Each row has a class, written as a number after it.
[-15  13 -12  -1 -15 -12   6 -16  -1  11  14 -20 -18 -12  20   3  20   0
   2 -22 -15  -8  -8 -34  14   1  27  -7  17  -2  -4   2   1] : 2
[ 32  18  13   0   9   3  12   1  12 -23  -3 -18   3  -9  22  -1   1 -20
   7   1  62  -6   4  62   3 -14 -17  30 -14  -2  12  -6   1] : 5
[ 41   4 -17  -4   4  12   9   8  24 -29  -1 -15 -14  -5  54  20   1 -11
  34   2  88  -8   3  45   0 -29   8  37  -4  17  14 -10   5] : 7
[ 21 -17 -34 -25  -3  17 -18  21  -9 -11 -12  22 -12  -5   0  32 -17  -6
  38  36  22   6   7 -31 -13 -13  10  -4 -30  20   9  17   0] : 0
[-24   3   3  14  -4   0  13  -8 -12  13  10 -10 -14  -3 -25  -5  -8  11
  -5   1 -29  -1 -18  -8  11   7   0  -6   3  -6  -7  15   3] : 4
[-10 -19 -10  -9  -3  12  -9  12 -13   1  -3   6  -3  -6 -26  11 -14   0
   9  16 -21   2  -8 -38 -10   0  -8 -14 -23   3  11  17   4] : 1
[  8 -35 -21  -4  -2  16  -4  30  -3 -15 -16   7  -3  10 -17  11 -42  -3
   6  30  27  13 -15  20   0  -6 -26  23 -31   9  15  17  -1] : 7
[  5  14   5  -1  25   1  22 -13  18  -4   7   3  -6 -26  25   1  36   9
   8 -20   0 -17  10  28 -20   5  35  11  22  -6  -2 -28 -15] : 7
[-43  10   9  12   7  -9   9 -30   5  22  11   4 -16 -27  -8 -14  42  43
  -8 -23 -96 -16  -3 -28  -8  40  21 -40  44 -12 -15 -11 -19] : 6
[ 17   6 -26  -6 -12  -5  -1   2   3 -10   8  -6 -18  -8  37  27   8 -22
  33   7  36  -3  -8 -33   8 -14  29   0   8  17   6   8  15] : 2
[ -8  -4   4  -8   8   0   1   4 -11   0  -8   8  13  -1 -15   0  -2  20
   3  13 -31   3   5  -3 -13  10  -7 -10 -10  -9  -4  -2  -5] : 0
[-28  19   6   9  -2 -20  18 -24  -8  20  18 -15 -18 -34 -12  -9  26  23
  -3 -17 -60 -11 -10 -25   2  16  19 -18  21 -15  -7   4  -5] : 5
[-23 -22 -25  -8 -17  -5  -7   0  -8  14   1  16 -27 -21 -25  21   0  24
  27  23 -67   5 -11 -71  -3  16  11 -32  -1   7  -5  20  -5] : 0
[ -7 -11 -14 -20  11  -3   0  -1  15  -1   5  34   7 -30  -4  17  32  28
  13   0 -47 -10   7 -30 -26  22   4 -18  -5  -8   7  -8 -10] : 3
[ 16 -10 -20 -16 -14  10 -11  14 -18  -5   6   6 -28  -3  -8  27 -18 -25
  27  11  30   6   0 -21   4 -26  10   7 -11  19   4  19   3] : 8
[-36   8  -2  -4   5 -18   9 -18   2  15  19   8  -2 -26  -1  -1  46  27
  -4 -15 -99 -15  -9 -52 -15  36  43 -32  33 -19  -9 -14  -5] : 2
[ 16 -21 -33 -16   5   4 -16  14   2  -8  -5  17 -16 -30 -12  21  -2  -3
  26   9  -3  -5  12 -17 -13  -9  10   1 -25   8  14  15 -10] : 5
[-20  10   7   2   4  -1  11 -15  -1   2   8  -7  -8 -21  -6  -4  15  11
   0 -17 -39 -11  -3 -28  -6  11  24 -18  10  -5  -6  -5   5] : 1
[-27  -1 -16  -5 -18   7  -4   2 -39  19  13   4 -27   5 -39  15 -24  -8
  11  12 -43   8 -28 -81  20  -4  14 -32  -1   2  -8  49  24] : 4
[-14  -1  13  14  11  -4  22  -9  17  -3   5 -13   4 -11   9 -12  15  24
 -13 -15 -18 -10 -12  36   0  13   6  18  14 -14  -1 -17  -8] : 7
[ 22  11 -13 -10 -11   6  -3  10 -16  -8  -1 -13 -18  -5   2  13 -24 -33
  24  14  62   5 -12 -13  12 -26 -11   9 -16  13  11  27  15] : 5
[ 21 -24 -36 -23  16  15 -19   8  23  -9   5  43 -24 -40  15  24  31  19
  43  23 -41 -24  30 -26 -54  12  48 -19 -12  12  17 -17 -23] : 1
[-18  -9 -13  -2  -9 -12  11  -5   3  10  11  10 -14 -22 -13  13  10  16
  15   0 -25  -2 -11 -40  -1  14  -6 -13   2   1   1   9   2] : 3
[-11   9   4 -11  14   3   1 -11  14  -2   4  22  -6 -17   2   1  33  22
   8   1 -52 -14  18  -3 -28  16   9 -29  15 -12  -1 -12 -16] : 6
[ 19 -29 -35  -3   6  14 -18  16   7  -9  -2  17 -14 -24  18  20  -7  11
  35  14   2 -16  14 -12 -18  -8  18   3 -18  18  22  -1  -8] : 1
[-29  20  18  -2  10  -5  13 -18  -4   3   7   1   2 -12 -15  -6  28  21
  -6 -19 -61 -11  -2 -23 -11  24  15 -34  22 -16 -12  -2  -1] : 6
[  4   8  11   0   0  -1  25   3   5 -14   5 -14   6   8   7   6  -6 -13
   8   2  59   4 -13  27  10  -9 -37  22 -13  -1   6   3  17] : 3
[ -1   3 -18 -15   8   3   5  -1  -3   5  11  12 -15 -30   3  18  26  14
  27  -4 -27 -17   0 -34 -25   5  42 -14   5  -3   0  -2  -7] : 7
[-15   3  25   5  20  -8  18  -1  -7  -1   5  -2  17  -5 -29 -17   3   5
 -20  -2 -36  -6 -11  23  -6  17 -13   2  -6 -24   0   1   3] : 5
[ 17 -24 -25  -2   3   6  -5  10  12  -3  -5  16 -17 -20   7  17  -3   2
  21  10  10  -3   0  -3  -9  -2  16  11  -5  15   8   0 -18] : 7
[ 19  29  12  13   9  -4  21 -13  15 -13  10 -28 -13 -10  41  -7  13 -15
  10 -13  62 -13  -1  47  10 -21   2  26  12   2   5 -13   6] : 5
[ 12 -38 -35 -17   1  10 -23  17  15  -6  -7  29 -12 -25  -1  20   1  16
  32  17 -23 -12  25 -32 -34  -3  10 -10 -25   9  20   0 -16] : 1
[ 25 -36 -13 -10  18  17  -4  35  13 -32 -19  16  20   8  -4   7 -31   1
   4  21  35   4   6  55 -15  -9 -22  37 -36  -1  19  -2  -4] : 7
[  1   8  54  25  38  -6  17 -14  13   2   6  -7  39   1  12 -46  19  24
 -47 -25 -39 -15   5  86 -11  33  -9  19  19 -23   1 -48 -19] : 1
[ -3   7  15  -5  11  10   1   7 -13 -14  -2   0  20   8   0  -7  -9   8
  -7  -4   0  -3  -4  27   2   1 -19  -1  -2 -11   6   4   7] : 6
[  1   8   1  -2   6  -2  19  -5   6  -3   8  -6 -13 -11  16  -2  10   4
   8 -12  13  -7   2  15  -6  -7  17  11  15  -6  -3  -9   1] : 7
[-17  -7  -4   0  20 -11   4  -9  11   3   3  16   0 -42 -20  -8  28  32
  -1  -7 -66 -15   7  -3 -26  23  11 -14   1 -15   0 -13 -24] : 5
[ 17  -9   4  12  15   9   8  13  10 -20  -8  -4  17   8   0  -1 -25   1
  -3   5  29   1  -3  62   6   1 -25  34 -16   2  12  -3  -1] : 4
[  3 -27   4  -8  10  18  -4  33 -26 -19  -8  16  20  22 -32  10 -40 -19
   0  25  14   7  -7  17  -6 -12 -24  18 -33  -2  11  17  14] : 8
[ 21 -26 -57 -19 -24  16 -36  16 -14   3  -3  30 -38 -23   2  50 -17 -11
  49  29  13   1   2 -74  -2 -24  21 -17 -17  35  11  32  -4] : 8
[-25  16  23  13   1  -7  28 -16 -12   6  12 -26  -8   5   1 -18   2   6
 -21 -18 -11   4 -21  12  17  -3   7   4  21 -13 -12  -1   7] : 7
[-11 -59 -29 -19  11  26 -30  32 -18   1 -21  50   0   0 -65   7 -30   7
   6  37 -55  13   2 -35 -25  14 -22 -17 -39   2  10  26 -19] : 4
[-12  -7  -1 -10  20  -2   6  -6  11  -9   2  21   4 -25   4   4  28  40
  14   8 -64  -9  13   6 -26  21  17 -13   9 -12  -2 -21 -10] : 0
[ 22 -22  16   5  25  13   1  32   6 -18 -22  -3  43  25 -18 -12 -46  -8
 -22  13  54   5  18  95 -12  -7 -62  51 -43 -11  23  -8  -1] : 1
[ -39   -4    3   -7    7  -10    6  -13  -13   13   26   23  -12  -27
  -33   12   37   28    4   -6 -114  -11  -10  -62  -22   23   44  -41
   22  -14  -15    1   -2] : 8
[ 21   8  23   2  31   0  25   7  26 -26  -4   3  39   0  17  -6  12   5
  -7  -5  53  -9  15  89 -17   5 -33  40 -17 -15  11 -31  -1] : 3
[  5  -9 -34 -15   3  13 -16  -1  -3  -1   9  34 -29 -33  -5  31  19  10
  42  19 -49 -12   1 -63 -17   6  47 -35   0  11  -2  16  -1] : 4
[  6 -15 -14   2   0   6   0  16  -6 -13 -12  -8   6   2   1  10 -32   7
  12  15  38   8  -4  26  11 -12 -16  28 -21   9   9   7   5] : 0
[-11   6  -8  -2  -6  10   2  -2 -18  11   6   1 -23   1 -14   1  -7  -4
  13  11  -9  -1  -7 -35   2  -5   6 -16   3   1  -6  19   7] : 4
[-18  -6  -7   4 -14 -10   1  -6 -10  12   5  -4 -12 -15 -12  11  -1  21
  16  10 -39   4 -22 -45  11  11   6 -18   9   4  -7  12   3] : 0
[-24  -9 -18   0 -16   2  11  -4 -14  10   8 -10 -31 -14 -14  14  -5   4
  11  -6 -28   1 -30 -50  14   4  23 -11   8   6  -4  24   6] : 7
[ 12  12  -4  -1  -1  -2   9   4   7 -10  -3 -19   5  12  28   0 -14 -21
  -6 -11  55   2   3  35  18 -14 -11  33   4   0   7  -4  10] : 2
[ -6   5   3 -10   7  -1  10   5 -11   3   5   2  -9  -5 -21   1  -5 -18
   0   8   2   1  -5  -7  -7  -5  -3   3 -11  -8   8  15   6] : 5
[  9  37  12   9 -15  -7  20 -12  -9   0   6 -40 -23  -1  15  -2 -15 -36
   3  -9  72   7 -17   9  34 -29  -7  19  10   7   0  18  20] : 5
[-25   2  15   2  -7   6   7   3 -32   8   6 -10  -4  12 -34  -2 -24 -15
 -18  -2 -11  13 -23  -5  22  -5 -12   7   5  -5  -6  20  13] : 8
[ 14   4   4   0  27   1  10  -5  32 -12   2  11   7 -29  20   2  29  16
  11  -1  -3 -17  26  39 -40  11  14  11   3  -3  13 -37 -19] : 1
[  3  -6   0   3  -9   6   1   6 -12  -4  -3 -14 -14   4 -11   4 -30 -23
   6   5  32  10  -7  -9  15 -17  -9   8  -9  11   3  18  15] : 1
[-10  31  16  18 -20 -10  27 -10 -23   5  10 -43 -10  20  16   3 -31 -18
   5   3  60  14 -33  -3  46 -25  -6  16  17   7  -8  22  41] : 0
[-18  20  19   6   3 -17  26 -27   9   9  22  -8 -11 -17   9  -4  40  11
   1 -20 -17  -6  -8 -13   1   8   5 -15  19  -8 -12 -12  -2] : 3
[-11   5  24   8   9  11  13   9 -15 -11  -2 -12  20  23 -35 -18 -33  -8
 -21   6  11  11 -25  36  15   0 -39  15 -14 -13  -4  11  15] : 4
[-17 -14 -38 -21  -6  -2  -5  -1  -6  17  16  27 -37 -33 -11  31  27  19
  37   8 -70 -13  -3 -97 -27   7  60 -41   9   1  -3  17  -3] : 7
[-32  34  36  14  17  -6  22 -28   3   4   7 -11  12 -12 -10 -14  33  24
 -24 -26 -59 -10 -11   8  -1  31   6 -27  30 -18 -16 -12  -7] : 6
[-23   2  26  16  19  -1  10 -12  12  -5  -2  -3  16  -5  -9 -24  15  31
 -27 -17 -48  -9   0  46  -1  26 -14  -5  15 -18  -6 -16 -16] : 6
[ 35 -26 -31  -8   2   6 -12  20  11 -17  -9  10  -9 -10  21  26 -10  10
  43  32  36   1  10  19 -12  -6  -1  20 -19  23  15  -4  -9] : 0
